The symbols move the objects like this.
from | b x s i h o
j841 | j238 j192 j878 j771 j714 j836
j162 | j434 j626 j828 j787 j483 j343
j194 | j481 j894 j671 j323 j645 j531
j864 | j785 j441 j997 j237 j481 j410
j289 | j270 j45 j251 j227 j403 j426
j645 | j896 j353 j531 j648 j459 j365
j207 | j841 j594 j238 j936 j407 j51
j936 | j771 j238 j705 j863 j363 j192
j648 | j894 j531 j721 j481 j497 j811
j426 | j385 j289 j227 j269 j854 j600
j483 | j863 j771 j343 j767 j207 j238
j567 | j674 j237 j361 j514 j724 j785
j794 | j366 j183 j407 j933 j113 j879
j818 | j879 j578 j986 j183 j567 j361
j811 | j194 j648 j481 j780 j30 j896
j529 | j779 j281 j517 j276 j626 j395
j412 | j648 j896 j894 j194 j316 j353
j171 | j914 j653 j289 j426 j801 j403
j941 | j441 j410 j567 j785 j894 j724
j183 | j226 j986 j862 j407 j514 j794
j767 | j626 j343 j927 j434 j936 j705
j363 | j594 j51 j192 j841 j226 j225
j343 | j670 j162 j787 j927 j238 j767
j757 | j426 j914 j385 j45 j676 j653
j365 | j412 j645 j648 j811 j760 j497
j787 | j529 j828 j779 j535 j767 j927
j724 | j864 j941 j785 j77 j194 j671
j192 | j483 j936 j863 j878 j225 j841
j714 | j51 j225 j836 j594 j986 j711
j227 | j772 j251 j622 j233 j600 j269
j77 | j237 j785 j113 j674 j323 j441
j407 | j714 j862 j51 j363 j879 j933
j394 | j855 j676 j171 j403 j281 j801
j674 | j361 j113 j428 j578 j864 j997
j385 | j227 j270 j772 j473 j653 j45
j933 | j711 j407 j363 j225 j428 j226
j594 | j192 j836 j483 j238 j862 j207
j51 | j836 j207 j936 j192 j933 j363
j826 | j30 j316 j645 j365 j772 j459
j862 | j225 j711 j207 j51 j794 j407
j732 | j273 j233 j826 j459 j385 j772
j517 | j676 j801 j854 j855 j395 j276
j600 | j45 j426 j269 j270 j855 j914
j361 | j428 j818 j183 j794 j785 j514
j366 | j407 j226 j714 j711 j818 j986
j771 | j705 j878 j162 j343 j594 j483
j863 | j343 j705 j670 j626 j841 j878
j927 | j395 j787 j535 j281 j705 j434
j225 | j207 j363 j841 j836 j366 j714
j855 | j171 j854 j914 j757 j98 j621
j828 | j281 j395 j98 j779 j343 j787
j760 | j316 j459 j497 j30 j251 j273
j914 | j289 j600 j270 j385 j621 j757
j403 | j757 j171 j426 j600 j517 j854
j721 | j724 j323 j864 j410 j811 j481
j410 | j77 j864 j237 j567 j780 j941
j281 | j98 j535 j801 j517 j670 j529
j578 | j794 j428 j366 j986 j237 j818
j670 | j787 j434 j529 j395 j878 j626
j353 | j811 j412 j194 j531 j826 j645
j113 | j818 j514 j879 j428 j441 j674
j270 | j251 j269 j732 j772 j757 j385
j621 | j403 j855 j757 j653 j779 j676
j497 | j353 j365 j811 j896 j273 j30
j854 | j653 j403 j600 j914 j276 j855
j273 | j826 j760 j30 j263 j227 j622
j395 | j535 j529 j276 j98 j162 j828
j894 | j721 j780 j724 j671 j353 j194
j514 | j578 j361 j794 j879 j77 j113
j481 | j671 j721 j410 j941 j896 j780
j441 | j567 j77 j674 j997 j721 j864
j622 | j459 j273 j263 j316 j269 j233
j705 | j162 j767 j434 j670 j192 j863
j316 | j497 j263 j353 j645 j732 j826
j98 | j801 j276 j621 j676 j787 j779
j779 | j517 j98 j676 j394 j927 j535
j473 | j233 j772 j760 j273 j289 j251
j263 | j365 j30 j412 j353 j233 j316
j626 | j927 j670 j395 j828 j771 j162
j653 | j600 j757 j45 j289 j394 j171
j233 | j760 j622 j316 j826 j270 j732
j238 | j878 j483 j767 j705 j51 j936
j878 | j767 j863 j626 j162 j836 j771
j237 | j113 j997 j818 j361 j941 j567
j836 | j936 j841 j771 j483 j711 j594
j772 | j622 j732 j459 j760 j45 j473
j323 | j941 j671 j441 j864 j648 j721
j30 | j645 j497 j896 j412 j622 j263
j251 | j732 j473 j273 j622 j426 j227
j997 | j514 j674 j578 j818 j410 j237
j269 | j473 j227 j233 j732 j914 j270
j45 | j269 j385 j473 j251 j171 j289
j986 | j933 j366 j711 j862 j361 j183
j711 | j363 j714 j594 j207 j183 j862
j780 | j323 j481 j941 j724 j412 j894
j896 | j531 j811 j780 j894 j263 j412
j531 | j780 j194 j323 j721 j365 j648
j801 | j621 j394 j403 j854 j529 j517
j785 | j997 j567 j514 j113 j671 j77
j428 | j183 j879 j226 j366 j997 j578
j434 | j828 j927 j281 j529 j863 j670
j226 | j862 j933 j225 j714 j578 j366
j535 | j276 j779 j394 j801 j434 j281
j879 | j986 j794 j933 j226 j674 j428
j459 | j263 j826 j365 j497 j473 j760
j671 | j410 j724 j77 j441 j531 j323
j276 | j394 j517 j855 j621 j828 j98
j676 | j854 j621 j653 j171 j535 j394

The rows follow the links: the fewer symbols apart two objects are, the more alike their rows tend to be.

Each row is also shifted at random along 5 hidden directions that mean nothing.

Some objects, each with a row of numbers:
j626: -243 -8 66 -2 31 -104 17 -62 -29 84 -44 10 -65 43 -62 -47 -28 -59 -68 -38 -63 -8 158 55 46 140 97 -2 -1 -38 -83
j653: -284 -75 89 -156 -89 -25 -96 45 58 -46 112 66 76 -62 96 17 120 -93 27 4 9 83 -78 85 -16 69 38 61 -24 49 50
j794: 202 10 123 47 7 -58 -63 -97 -24 48 -41 -30 -34 35 -12 16 65 -83 -19 4 -22 -34 76 3 -7 62 129 20 -5 -7 -68
j771: 64 67 -11 123 101 2 60 -82 -113 -6 -72 31 -98 -12 10 12 -29 -45 46 -38 9 -52 -42 40 21 -49 23 -45 3 -20 -11
j863: -284 72 39 0 37 -10 -77 -10 10 63 25 -18 1 93 -21 7 7 38 80 1 -103 -100 4 -53 9 114 25 -72 49 -65 -46
j481: 108 74 133 132 -30 -46 -50 -37 -100 -129 97 154 -93 -58 26 34 94 -137 113 -19 27 -73 -88 137 120 -4 122 4 15 -14 6
j535: 61 -9 -32 -73 -57 117 -124 95 90 -82 115 -24 140 -23 72 48 90 74 123 90 22 -14 -147 -75 -56 -76 -80 9 42 38 99
j407: -17 1 -2 40 69 23 41 -24 -78 -17 -33 45 -12 -29 -53 -96 -61 -42 66 38 58 -64 116 99 16 -38 41 -13 12 -14 9
j270: 177 101 64 37 -119 -4 14 24 -49 40 -54 62 -3 104 -98 -74 -83 38 24 71 -86 -141 35 -1 8 91 49 -107 60 -40 -35
j162: 97 55 -38 -51 -116 23 69 -13 10 20 -30 63 -50 -19 3 -7 -49 -16 -37 0 -49 32 -142 -16 -44 -38 -50 -8 -16 89 78
j276: 63 -65 62 -45 -135 -50 -6 54 31 -54 61 64 24 -43 91 66 75 -48 -74 -39 3 108 -121 46 23 40 0 45 -32 28 3
j194: -31 133 57 0 -76 18 50 -62 -116 122 -147 66 -61 92 -9 -42 -84 -1 59 34 -159 -82 -150 -19 -95 79 6 -170 34 11 -4
j171: -3 -20 -80 27 128 61 -29 4 25 -36 20 -88 42 -27 37 47 32 68 56 -3 61 4 -25 -72 -15 -94 -67 25 3 -17 26
j714: -27 18 -54 -8 -30 -5 87 -18 -19 -60 29 97 -103 -106 13 -4 -15 -91 -46 -51 26 85 -80 83 36 -81 -26 51 -49 81 69
j818: -50 54 -16 54 16 10 32 0 -59 -80 42 106 -60 -46 -2 -13 -12 -43 61 -22 36 -27 -78 92 56 -55 -12 -13 2 12 42
j878: -18 -30 117 -115 -58 -18 -154 -27 86 -24 158 26 31 -67 -114 -131 88 -183 44 107 81 -49 275 130 45 23 182 159 11 68 66
j670: -86 -63 -75 -27 66 87 -56 68 42 -117 95 -26 99 -75 106 63 82 49 90 5 96 54 -130 -10 -23 -108 -98 41 -2 24 74
j483: 217 -52 -12 0 -82 -44 38 49 40 35 -48 -61 42 59 10 44 -23 98 -129 -21 -31 57 30 -85 -6 41 -36 -3 -9 -28 -88
j251: 28 -19 -49 49 14 -4 14 106 9 -10 0 -37 62 82 -98 -60 -92 143 -6 34 8 -90 175 -39 59 20 -23 -52 44 -103 -72
j366: 35 -185 -10 14 79 -1 66 52 -67 41 -154 -90 149 7 -1 -74 -92 87 -76 51 77 10 241 31 -36 34 11 -56 17 -117 -148
j365: 179 47 78 -28 -5 75 -97 -63 14 94 -49 -72 54 69 -64 -61 11 -10 103 135 -45 -122 93 -81 -110 21 69 -23 46 24 24
j855: -85 -52 -16 45 99 -71 45 -18 -21 5 -22 -36 -37 -13 -47 -25 -39 -9 -71 -39 51 14 180 46 70 24 40 24 -16 -59 -81
j997: 227 34 43 97 18 20 -60 24 -20 -112 103 51 -6 -34 -84 -72 15 -53 121 75 98 -127 136 95 104 -68 94 44 41 -14 35
j854: 413 35 -22 42 -31 92 5 -27 -10 1 -55 -30 8 -11 33 26 -4 30 42 53 21 -14 -113 -75 -70 -130 -49 -15 10 47 53
j567: -212 81 -76 -72 -13 30 -42 16 105 -7 129 11 -45 15 -57 -6 20 13 45 -17 -47 -12 -49 -44 15 -27 -40 46 -1 64 100
j410: -205 109 -9 -36 0 -15 -50 -49 97 -32 161 43 -118 -27 -20 44 79 -82 45 -66 -47 18 -109 -12 43 -30 1 84 -24 86 107
j578: 211 -15 11 -11 -30 -12 -70 -13 96 1 61 -72 8 16 -14 48 79 -12 -50 -1 -2 16 28 -75 6 -17 23 87 -8 31 22
j113: -212 104 54 -3 31 34 -37 -18 -84 63 -52 47 15 72 -59 -100 -68 21 177 93 -78 -180 30 22 -53 77 48 -139 72 -45 0
j711: -150 17 -6 58 50 -52 120 -60 -123 57 -143 24 -80 5 90 61 -36 10 -52 -96 -60 62 -154 5 -31 49 -34 -95 -33 -46 -73

Complete each set of four: the symbols that take the first to the second take the third to the fourth, perhaps in another order.
Answer with the object's name.
A -3 155 107 94 -19 -48 -130 -48 10 -18 110 41 -84 86 -43 44 87 -41 131 -6 -98 -142 -49 -24 89 88 96 -36 38 -31 -7
B 33 65 54 -44 -31 71 -137 -24 43 -63 113 41 4 -41 53 26 124 -88 160 52 14 -43 -167 2 -35 -56 22 44 16 84 124
C -50 14 -23 66 -42 -48 24 86 -10 -123 84 89 -29 -24 81 96 26 50 -7 -84 16 43 -157 46 107 4 -56 -33 -12 -49 -28
D j811

A 129 6 11 67 10 41 24 38 -87 14 -83 12 69 55 -30 -66 -90 70 75 74 -6 -123 61 6 -9 18 12 -125 60 -76 -50
B -99 45 -28 -32 -38 4 -34 -3 58 -77 144 55 -62 -64 -15 0 47 -57 32 -20 22 15 -50 32 59 -52 4 88 -17 75 104
C -91 50 -16 -37 51 36 8 -103 2 38 -10 -13 -79 -44 64 39 47 -62 22 -34 -29 55 -150 -31 -64 -56 -29 34 -39 69 77
D j30

A 63 127 -30 103 50 61 51 -58 -121 11 -56 52 -76 14 -35 -48 -78 13 133 26 -31 -127 -68 5 -23 -49 -3 -104 37 -8 27
B -88 -15 6 -126 -5 106 -120 35 74 -4 67 -34 130 -19 11 -49 46 12 111 111 32 -32 22 -21 -84 -28 -24 26 33 48 94
C -237 82 -71 29 24 -51 115 3 -45 54 -46 35 -103 71 -78 -38 -125 68 -45 -65 -94 -36 2 -9 35 60 -34 -86 -1 -31 -45
D j721

A 121 -38 18 126 116 -85 50 -85 -67 -7 -53 -32 -83 -32 -74 -26 -31 -78 -67 -39 76 -12 220 78 82 -10 100 57 -25 -48 -93
B -39 -25 -27 91 91 -59 64 -38 -37 12 -32 -20 -64 7 -47 -16 -50 1 -56 -62 29 10 125 30 66 18 26 7 -14 -52 -80
C 88 -20 101 95 49 -25 -42 -45 -96 -51 -27 30 13 -31 58 15 68 -77 65 9 51 -37 15 88 44 14 90 -10 13 -52 -52
D j366

A -181 41 -118 2 -10 70 64 109 -17 -84 35 62 27 -15 65 30 -50 136 74 -33 -8 13 -214 -16 0 -55 -153 -91 12 -23 41
B 76 32 17 114 44 -27 91 -53 -134 4 -129 48 -75 -3 105 82 -20 4 -7 -87 -36 38 -193 9 -9 5 -38 -107 -27 -36 -71
C -114 0 28 17 -70 -134 103 -9 -48 5 -41 76 -107 14 12 35 -43 -42 -139 -105 -65 79 -45 55 69 102 30 -9 -51 -19 -78
D j653

A 247 16 -59 7 49 117 -43 -7 44 38 -48 -123 62 36 -8 5 -12 80 57 69 0 -50 -7 -140 -92 -101 -62 -8 28 21 47
B -280 -97 4 -191 -39 36 -11 32 22 100 -86 -43 141 3 27 -80 -29 17 -24 77 -22 42 60 -6 -139 73 -26 -24 -2 28 17
C -146 16 -79 -10 93 115 -47 21 25 -33 39 -62 44 -18 48 33 28 71 128 19 27 -20 -98 -70 -54 -95 -93 -16 20 0 62
D j801

A -9 -26 -52 -57 -13 -25 97 -27 23 28 -12 12 -64 -45 -128 -108 -88 -66 -120 -12 32 49 191 49 20 -38 28 88 -31 55 53
B 115 127 74 52 -15 -12 -41 -91 -26 102 -65 -21 -62 99 -18 23 8 -2 48 14 -126 -91 -59 -99 -47 76 46 -84 26 -5 -27
C -14 -23 18 -43 -3 -24 -22 0 30 104 -79 -91 62 104 -34 -4 -19 73 -44 21 -66 -21 94 -106 -64 98 13 -55 27 -38 -75
D j363

A -18 39 32 16 34 26 -17 -66 -38 -75 71 76 -74 -117 28 -15 60 -143 76 -12 69 16 -62 104 14 -88 46 75 -26 64 100
B 244 38 -9 -66 -71 128 -98 66 71 28 25 -55 142 63 -111 -120 -49 76 126 188 3 -152 127 -76 -78 -45 12 -22 71 35 78
C -28 34 -146 -16 55 146 37 57 5 11 -50 -72 61 27 32 4 -68 173 83 37 -3 -30 -134 -118 -102 -102 -177 -98 27 2 54
D j801

A 164 -49 -10 93 25 -3 55 34 -57 -121 30 71 -16 -94 32 6 3 -35 2 -17 112 22 -1 99 86 -96 0 32 -15 -15 -1
B 51 -35 -37 56 77 118 -148 154 45 -189 165 -17 175 -30 112 79 111 140 215 57 113 -75 -121 -34 50 -110 -96 -21 67 -77 35
C 7 -14 -47 -52 -5 41 66 -25 -22 54 -43 22 -10 -29 -137 -180 -129 -49 -15 86 42 -40 216 91 -26 -52 51 27 3 58 56
D j705

A 98 15 -13 3 -34 -14 110 -70 -51 -8 -25 98 -132 -80 -77 -95 -73 -135 -80 -9 51 32 69 120 26 -73 61 77 -45 86 54
B 261 -8 87 -12 -76 -4 -183 25 126 -102 213 -5 39 -36 -19 36 163 -79 62 44 54 -32 50 -4 71 -43 84 136 3 61 66
C -2 47 -81 -58 -17 82 123 -58 -36 120 -152 -26 -38 12 -1 -34 -114 43 -41 17 -67 33 -108 -73 -156 -51 -113 -70 -20 60 55
D j289

A 47 -22 66 19 -100 -80 15 49 -24 -70 36 104 -24 -39 86 77 52 -31 -43 -67 -12 68 -121 80 71 51 13 -6 -29 -21 -45
B 28 12 39 -88 -47 102 -114 37 43 47 -7 -36 140 61 22 -12 36 56 112 116 -45 -71 -46 -74 -121 24 -12 -49 52 10 38
C -53 39 35 -51 38 79 -94 -23 26 -16 94 25 37 -43 -107 -142 4 -85 153 126 65 -128 181 81 0 -46 96 53 39 43 105
D j343

A -70 -81 90 57 52 -50 -33 -11 -92 -95 16 70 16 -103 127 52 95 -108 25 -47 101 65 -38 146 68 16 59 26 -17 -54 -59
B 25 -32 -68 -78 -69 -32 114 -15 42 124 -105 -54 -35 36 -58 -38 -116 30 -191 -25 -65 94 65 -60 -62 22 -46 12 -42 49 -13
C 217 84 151 46 -57 17 -93 -36 -57 15 -18 60 19 44 -13 -26 24 -47 140 104 -50 -157 -3 31 -23 54 110 -71 59 -27 -2
D j721

A -101 45 -73 -31 46 42 151 -85 -94 93 -144 30 -90 -22 -67 -122 -156 -35 -19 17 -22 -8 19 28 -83 -56 -38 -50 -11 54 60
B -26 -67 2 -44 23 11 6 -60 0 -40 5 5 -20 -121 118 66 83 -110 -29 -48 57 139 -122 33 -49 -81 -24 77 -62 70 64
C 14 55 128 3 -15 -1 -83 -70 -52 67 -45 10 -4 48 17 -17 38 -65 88 41 -66 -80 -16 11 -52 75 93 -50 28 -20 -24
D j711

A -147 128 56 91 90 -52 -71 -90 -23 9 78 30 -124 44 -107 -40 20 -86 99 -10 -30 -139 99 42 82 49 120 10 19 -28 -2
B -227 19 56 -57 -85 -10 -16 59 -35 -32 20 101 43 -5 123 56 58 8 47 -29 -72 35 -246 38 -18 79 -38 -88 5 -11 12
C -33 34 57 42 -8 -15 44 -8 -108 -4 -40 107 -31 -7 -10 -49 -56 -36 60 28 -7 -67 -7 111 38 37 38 -70 16 -31 -30
D j225

A -310 -33 -24 -46 89 67 -45 37 -15 -23 16 -8 79 -16 4 -74 -24 27 119 59 44 -70 61 48 -25 -12 -9 -33 37 -41 20
B 179 -40 3 159 124 -44 100 -89 -125 -22 -100 17 -102 -71 24 30 -32 -85 -52 -65 76 32 38 87 48 -63 40 19 -39 -28 -66
C 26 126 82 -48 -128 3 23 -83 -57 82 -73 97 -69 29 -22 -53 -46 -84 37 27 -117 -51 -123 22 -82 47 47 -75 13 71 46
D j826

